The symbols move the objects like this.
* | * + ! ^
dp | dt sr br lb
bp | rn qm hm fr
sj | nz lb ml pm
ml | gl dp dl sj
rt | lc dg pr nq
cd | qj mm fb ld
lb | qq pn dp lt
sm | nb dj ht jz
pr | mg jg ng rt
nt | mh ml ld jr
qj | lf pm jr rc
hm | pn lc mt bp
lp | mm qz lt dt
tg | lb hm jd dn
hc | mt pr bz jb
tj | zc ld tq tm
gt | th jq jm rr
nq | qm gp rt qf
gz | ng sm sq mb
mh | tj gl rc fm
mb | pr jz gz fc
jd | dp mt ls tg
pm | fb lt sj hj
rl | zf ch sz jq
lf | rj fb fm tq
qb | sz nj qc bm
mt | sr mg mc hm
fr | qz rp bp sr
jz | jg zs sm rd
rn | tg jb pn qz
rr | ht tz gt dc
ch | qb tm tc ct
sq | pc ht gp gz
bs | gp gt rd nb
qc | jf zc dd qb
qm | jb fc lc rp
rp | bt pc qm bz
pn | jd hc sr rn
gl | ld dt hj nz
jg | gz dc nb dg
zs | dc sz dj jm
qq | ml jd dt pj
nl | fh qj rj zc
bd | gt qp tt dj
ld | rc dl cd nt
sr | ls bz fr pn
dt | dl ls lp qq
ng | qf nb pc pr
jb | hm rt hc bt
bt | bp nq jb mc
fb | jr pj nz cd
dd | qp nl ct qc
fh | ct lf hz cl
rd | dg jm jz bs
dl | hj br mm ml
ct | bm rj ch dd
hj | cd lp pm gl
lc | hc mb mg qm
mm | pm dn pj dl
nj | tc mh zc hz
tz | bd dd jq sn
nz | nt qq gl fb
gp | fc th dg sq
br | lp fr dn dp
sn | dj qc tz zf
tm | nj nt tj rj
jq | tt ct rl tz
lt | pj rn lb lp
fm | tm nz mh lf
dj | rr jf bd zs
gf | jz zf dc th
cl | dd tq fh tc
pj | sj tg qq mm
mc | fr qf bt mt
sz | sn tc jf rl
dg | mb gf jg gp
qz | dn bt rn ls
jm | gf rl zs gt
qp | jq fh bm jf
tt | jm bm zf bd
dn | lt bp tg br
jr | fm sj nt qj
ls | br mc qz jd
dc | sm sn rr gf
hz | ch fm nj fh
zc | cl rc nl nj
bz | mc ng rp hc
fc | rt rd mb pc
nb | sq rr bs jg
th | rd tt gf ht
pc | nq bs fc ng
zf | zs qb sn tt
jf | tz cl qp sz
tq | nl cd lf tj
ht | bs bd th sm
tc | qc tj cl ch
rc | tq hj qj mh
qf | rp sq nq mg
bm | rl hz qb qp
mg | bz gz qf lc
rj | hz jr tm nl

The rows follow the links: the fewer symbols apart two objects are, the more alike their rows tend to be.

Row, then object:
-39 -26 2 22 -8 -19 -30 5 -11 26 30 51 31 -13 8 -54 14 81 1 -44 -5 -15 71 -35 19 42 6 -20 5 52 15 26 -33 11 -19 57 -33 -76 -4 56 77: mg
81 61 2 16 14 20 31 -1 45 -23 -18 -66 -44 -11 13 23 -6 -50 -42 -7 -22 42 -47 28 17 -48 47 -17 -15 -28 -26 -1 50 -7 32 -60 78 27 17 -15 -54: cl
36 -7 -9 -13 -11 32 32 -21 12 -36 -40 -71 -27 61 25 14 -23 -72 23 59 -23 -15 -63 4 -43 -22 -31 14 12 -37 -13 -9 1 -30 8 -39 8 75 -7 -99 -36: jr
45 -48 8 18 5 20 19 -36 32 -49 -38 -46 -50 42 19 6 -33 -35 5 55 -62 -24 -56 -13 -50 -22 2 -26 -2 -10 -36 -14 22 -30 -5 -53 -4 56 -13 -97 -13: cd
30 -47 51 36 19 -18 34 -50 29 -78 -36 8 -64 -6 -28 6 -3 13 -11 17 -59 -58 -36 -14 -27 -56 -8 -32 8 -11 -6 21 37 -37 11 -7 -61 49 -23 -66 45: pm
-78 -75 1 -27 -14 -28 -22 -14 -41 5 6 67 -9 -1 -40 -2 -42 15 42 27 -1 -58 -6 -4 -31 -10 -28 25 -16 17 70 -13 -19 -18 -37 60 -83 -22 -26 -43 48: fr
-58 -97 14 4 -3 -22 -18 -28 -33 -16 -8 64 8 11 -24 -18 -9 39 39 32 -18 -67 15 -35 -52 20 -42 -3 12 23 11 -4 -29 -11 -27 34 -95 3 -34 -40 64: rn
70 46 40 15 16 3 71 -8 27 -66 -35 -41 -13 8 -5 16 77 -4 -27 -12 4 -16 -2 8 7 -13 -35 -9 44 -41 -61 48 16 -15 60 -40 -2 87 17 -14 -5: tm
-60 -14 -54 -26 -12 15 -69 27 -29 85 43 33 48 1 16 -8 -38 -7 25 8 30 50 15 3 2 55 21 20 -33 31 19 -56 -26 47 -49 14 34 -73 -2 54 -34: sq
11 0 10 -14 -44 -3 38 -10 -5 -32 -25 -43 -36 55 3 -44 -25 -30 28 4 -31 -49 -17 -19 -17 -48 -39 19 17 -8 83 56 -31 -65 -6 55 -39 1 -2 -88 60: dt
42 -23 0 -6 -6 30 28 -24 20 -40 -43 -65 -36 62 25 9 -29 -62 16 59 -40 -12 -65 -2 -50 -24 -20 -3 5 -25 -18 -12 8 -27 -1 -41 8 66 -5 -102 -30: nt
-67 -64 -12 -25 -22 -24 -29 -12 -33 24 12 53 -18 2 -35 -14 -65 0 35 11 -6 -42 -13 -4 -17 -25 -9 28 -31 27 100 -12 -21 -26 -45 66 -52 -48 -18 -45 37: hm
-43 -23 -46 1 10 12 -74 18 -17 76 42 36 35 -14 23 -1 -35 20 7 4 9 55 17 -4 6 49 47 -8 -39 31 -8 -62 -4 50 -47 -5 42 -70 -8 62 -38: dg
-76 2 -20 -30 -22 -17 -34 29 -46 47 33 55 62 -10 -10 -21 24 42 30 -20 55 -6 65 -9 18 49 -29 36 13 20 36 10 -52 23 -14 60 -31 -47 2 58 35: pr
-32 -27 -27 20 24 1 -71 9 -2 59 43 50 25 -39 5 9 -25 38 -13 -7 6 50 24 -2 12 44 56 -28 -38 41 -29 -57 21 56 -31 -17 37 -66 -9 82 -29: nb
-71 -68 -2 -26 -18 -25 -29 -15 -41 14 10 61 -12 1 -36 -6 -55 1 37 20 0 -55 -16 -4 -26 -20 -19 25 -20 23 88 -11 -21 -17 -38 65 -74 -29 -20 -41 38: bp
-18 79 -7 -25 3 -17 -4 38 -15 39 33 29 24 -67 -31 23 28 8 -23 -53 71 41 26 43 69 -7 28 34 -11 -7 31 -2 9 31 23 20 41 -37 23 88 -32: dc
-23 -96 10 21 -7 0 -15 -30 -6 -24 -13 20 8 51 19 -45 -3 41 33 29 -54 -54 16 -59 -55 35 -39 -23 23 35 -10 13 -33 -17 -31 13 -70 0 -31 -59 74: jd
-16 87 -19 -34 -4 -7 -3 37 -18 44 28 9 25 -52 -19 17 24 -12 -20 -50 70 48 27 46 65 -7 26 32 -15 -13 32 2 2 24 23 20 61 -31 33 85 -38: rr
7 -7 22 -12 -31 -11 47 -15 -2 -39 -28 -32 -40 35 -12 -32 -18 -25 19 2 -25 -56 -22 -8 -12 -59 -40 18 12 -13 81 58 -20 -65 6 51 -45 13 5 -90 60: qq
-47 -100 14 11 -2 -12 -17 -28 -23 -19 -4 50 4 22 -8 -27 -6 47 36 31 -30 -64 17 -46 -48 30 -43 -13 15 27 -1 3 -27 -13 -30 28 -96 6 -32 -42 67: qz
-78 3 -38 -44 -24 1 -42 38 -50 69 33 44 66 -6 -4 -13 4 15 36 -6 60 9 41 0 13 55 -25 46 0 14 43 -10 -51 23 -28 56 -15 -50 3 51 1: pc
-41 -43 -20 7 -25 -11 -48 -5 -9 45 31 17 -17 9 9 -51 -77 13 11 -16 -41 -7 11 -24 -1 -16 36 -8 -40 46 88 5 -13 -18 -56 55 -8 -108 -13 -11 51: jb
38 -60 41 40 21 -1 26 -46 33 -66 -34 -5 -62 13 -12 2 -21 0 -6 30 -73 -42 -38 -20 -46 -40 1 -46 1 -3 -29 5 37 -30 7 -36 -37 50 -17 -77 25: gl
36 15 1 -28 -13 24 48 -9 -3 -37 -44 -65 -8 53 8 21 7 -75 18 46 5 -17 -52 15 -34 -20 -46 29 33 -51 -8 9 -9 -30 18 -25 0 92 8 -92 -31: rc
35 4 -7 -22 -10 29 45 -7 6 -37 -42 -68 -17 56 16 21 -6 -79 27 54 -6 -16 -59 2 -41 -18 -42 19 18 -49 -7 2 -3 -32 10 -35 2 83 2 -97 -37: qj
3 98 -32 -30 -12 11 -2 47 -7 51 29 -25 31 -23 13 3 16 -22 -18 -42 63 63 21 36 60 6 21 27 -9 -18 16 1 -10 23 14 6 79 -36 29 73 -50: jm

Each walk starts at a row. The symbols on each line, taken left to right, move it on to the next object.
Each answer is a row, close to the row of the object it stands for.
---
-47 -19 2 6 -9 -27 -32 21 -25 24 32 56 41 -13 -3 -47 22 77 6 -43 12 -12 70 -35 19 40 -5 -7 13 47 18 27 -36 14 -14 57 -43 -65 -4 61 71
+ ^ -> -71 -8 -55 -36 -14 12 -63 35 -37 83 39 24 57 3 10 -6 -33 -3 32 8 47 38 21 4 2 54 8 32 -24 29 27 -41 -35 37 -40 25 21 -68 -4 44 -31
^ ! * -> -74 1 -28 -38 -20 -9 -36 36 -58 57 36 48 67 -7 -8 -16 19 28 31 -19 61 2 50 -4 19 53 -27 44 8 21 42 -1 -52 26 -19 60 -28 -47 5 57 15
---
-26 -35 0 33 -9 -17 -45 -3 -5 32 35 37 13 -5 13 -65 -16 74 -6 -44 -36 -3 57 -46 10 21 31 -32 -10 59 33 20 -18 0 -33 46 -17 -94 -12 42 77
* + ^ -> -59 -15 -2 1 -13 -28 -32 23 -39 34 31 58 51 -17 -4 -40 25 69 14 -38 30 -14 72 -30 21 49 -20 6 11 39 24 19 -42 24 -12 60 -41 -57 -4 62 57
* * + -> -66 -8 -10 -14 -13 -22 -31 24 -40 41 34 57 58 -18 -15 -30 26 58 20 -27 46 -13 65 -17 23 51 -25 24 11 32 30 19 -50 18 -12 63 -45 -55 -2 62 49
---
55 46 41 2 10 -1 71 -4 19 -66 -39 -36 -8 11 -4 22 70 -14 -14 -1 15 -22 -10 8 -2 -12 -42 4 49 -47 -53 43 6 -22 62 -33 -11 101 14 -24 -5
+ + -> 12 -24 48 6 -6 -26 55 -36 3 -72 -32 7 -57 2 -39 1 -4 -2 1 -4 -32 -67 -22 -4 -14 -69 -30 5 13 -15 49 47 8 -58 19 36 -72 40 0 -75 62
+ ^ -> 9 -48 -6 11 -31 20 2 -14 2 -13 -15 -47 -11 87 45 -67 -27 -1 29 16 -59 -37 0 -59 -46 6 -31 -13 20 22 33 40 -51 -45 -26 25 -29 -14 -20 -81 66
---
-24 31 5 -4 24 -29 -22 18 -3 32 39 65 17 -81 -43 32 23 43 -38 -50 46 31 35 31 56 7 42 0 -22 14 -4 -21 30 43 12 8 16 -42 11 106 -18
* ^ ^ -> -37 -24 -34 12 18 5 -69 12 -6 65 44 39 27 -23 12 -1 -35 27 -8 0 4 55 24 -1 7 46 52 -15 -37 40 -24 -61 9 58 -37 -17 44 -71 -11 77 -35
! ! + -> -6 97 -27 -34 -9 -3 -5 44 -15 53 27 -8 31 -38 -3 13 16 -21 -19 -49 66 54 19 44 64 -5 23 35 -8 -19 27 2 2 26 22 14 65 -38 26 78 -45
---
-74 -2 -46 -42 -22 4 -53 36 -47 73 32 32 65 5 3 -8 -7 4 35 2 61 18 32 -1 11 51 -18 47 -6 16 42 -18 -46 27 -35 45 -6 -51 -3 48 -11
! ^ + -> -24 -6 -8 23 34 -16 -53 11 2 43 41 68 18 -66 -16 18 -5 54 -27 -32 11 37 32 6 30 28 58 -26 -32 36 -32 -47 32 54 -14 -11 22 -56 -7 101 -19
! + -> 15 97 -38 -24 -8 19 -7 44 -3 51 27 -38 36 -14 28 6 16 -25 -14 -43 53 72 22 30 54 20 25 25 -5 -13 5 3 -13 28 16 -10 86 -34 28 70 -56
---
-66 -59 -21 -21 -31 -18 -33 -6 -32 31 15 36 -17 5 -19 -26 -81 -6 31 9 -14 -38 -12 -4 -11 -27 4 22 -33 25 101 -9 -16 -24 -46 65 -42 -68 -18 -38 39
+ + + -> -31 15 9 14 34 -25 -31 13 -1 27 36 66 17 -84 -32 30 18 49 -35 -42 36 34 30 28 48 12 44 -11 -27 14 -18 -31 30 48 7 1 15 -45 9 114 -21
! ! -> -23 50 6 -10 19 -30 -17 27 -8 32 33 59 21 -81 -37 28 24 30 -31 -51 55 34 38 39 58 -4 34 13 -19 3 6 -12 24 36 21 20 21 -36 17 104 -24
---
-32 -96 13 21 -2 -7 -12 -28 -12 -25 -7 36 8 38 8 -31 -6 50 32 32 -43 -57 18 -51 -59 34 -42 -25 20 29 -12 10 -28 -14 -29 18 -83 4 -33 -47 71
* -> 6 -61 -1 20 -26 20 -8 -21 0 -12 -12 -38 -9 77 51 -69 -25 12 32 26 -65 -40 8 -59 -46 17 -33 -19 17 25 14 28 -45 -38 -26 17 -31 -12 -18 -74 68
* * -> 9 -17 40 -8 -17 -24 53 -25 -2 -58 -33 -7 -47 9 -35 -12 -9 -9 14 -3 -26 -64 -25 -1 -15 -68 -36 12 15 -18 64 51 0 -66 16 47 -60 30 -5 -78 60
---
-35 -43 -14 18 -17 -12 -49 -7 -5 41 31 17 -14 6 15 -63 -66 32 10 -23 -46 -6 23 -38 3 -6 38 -20 -34 58 74 6 -16 -13 -47 50 -4 -104 -15 1 63
^ ! ! -> -29 -42 -16 27 -17 -12 -44 -5 -2 34 31 23 -6 0 22 -69 -52 46 4 -31 -46 -3 32 -37 10 1 38 -28 -31 58 57 12 -15 -8 -43 46 -7 -106 -12 14 63
^ ! ! -> -28 -36 -7 32 -6 -12 -44 -1 -5 34 30 29 -4 0 22 -69 -38 61 -6 -36 -42 -2 46 -45 11 8 32 -33 -14 63 41 11 -21 -6 -35 43 -10 -105 -14 30 74
---
13 -17 2 -3 -41 13 27 -14 -2 -18 -17 -54 -22 73 33 -64 -34 -22 28 8 -45 -40 -9 -40 -26 -18 -33 5 18 4 68 51 -46 -56 -19 40 -26 -7 -11 -91 63
+ ! ! -> -73 -85 8 -17 -9 -26 -25 -16 -40 -1 -3 74 0 1 -43 -3 -31 23 39 30 -6 -67 -2 -14 -34 -1 -37 17 -7 17 49 -9 -22 -18 -36 55 -93 -6 -23 -39 50
^ ^ * -> -9 -84 8 29 -14 8 -16 -24 -5 -19 -13 -6 3 61 31 -56 -14 34 29 26 -57 -50 12 -61 -51 34 -36 -28 22 32 -11 19 -37 -19 -28 11 -62 -1 -27 -59 76
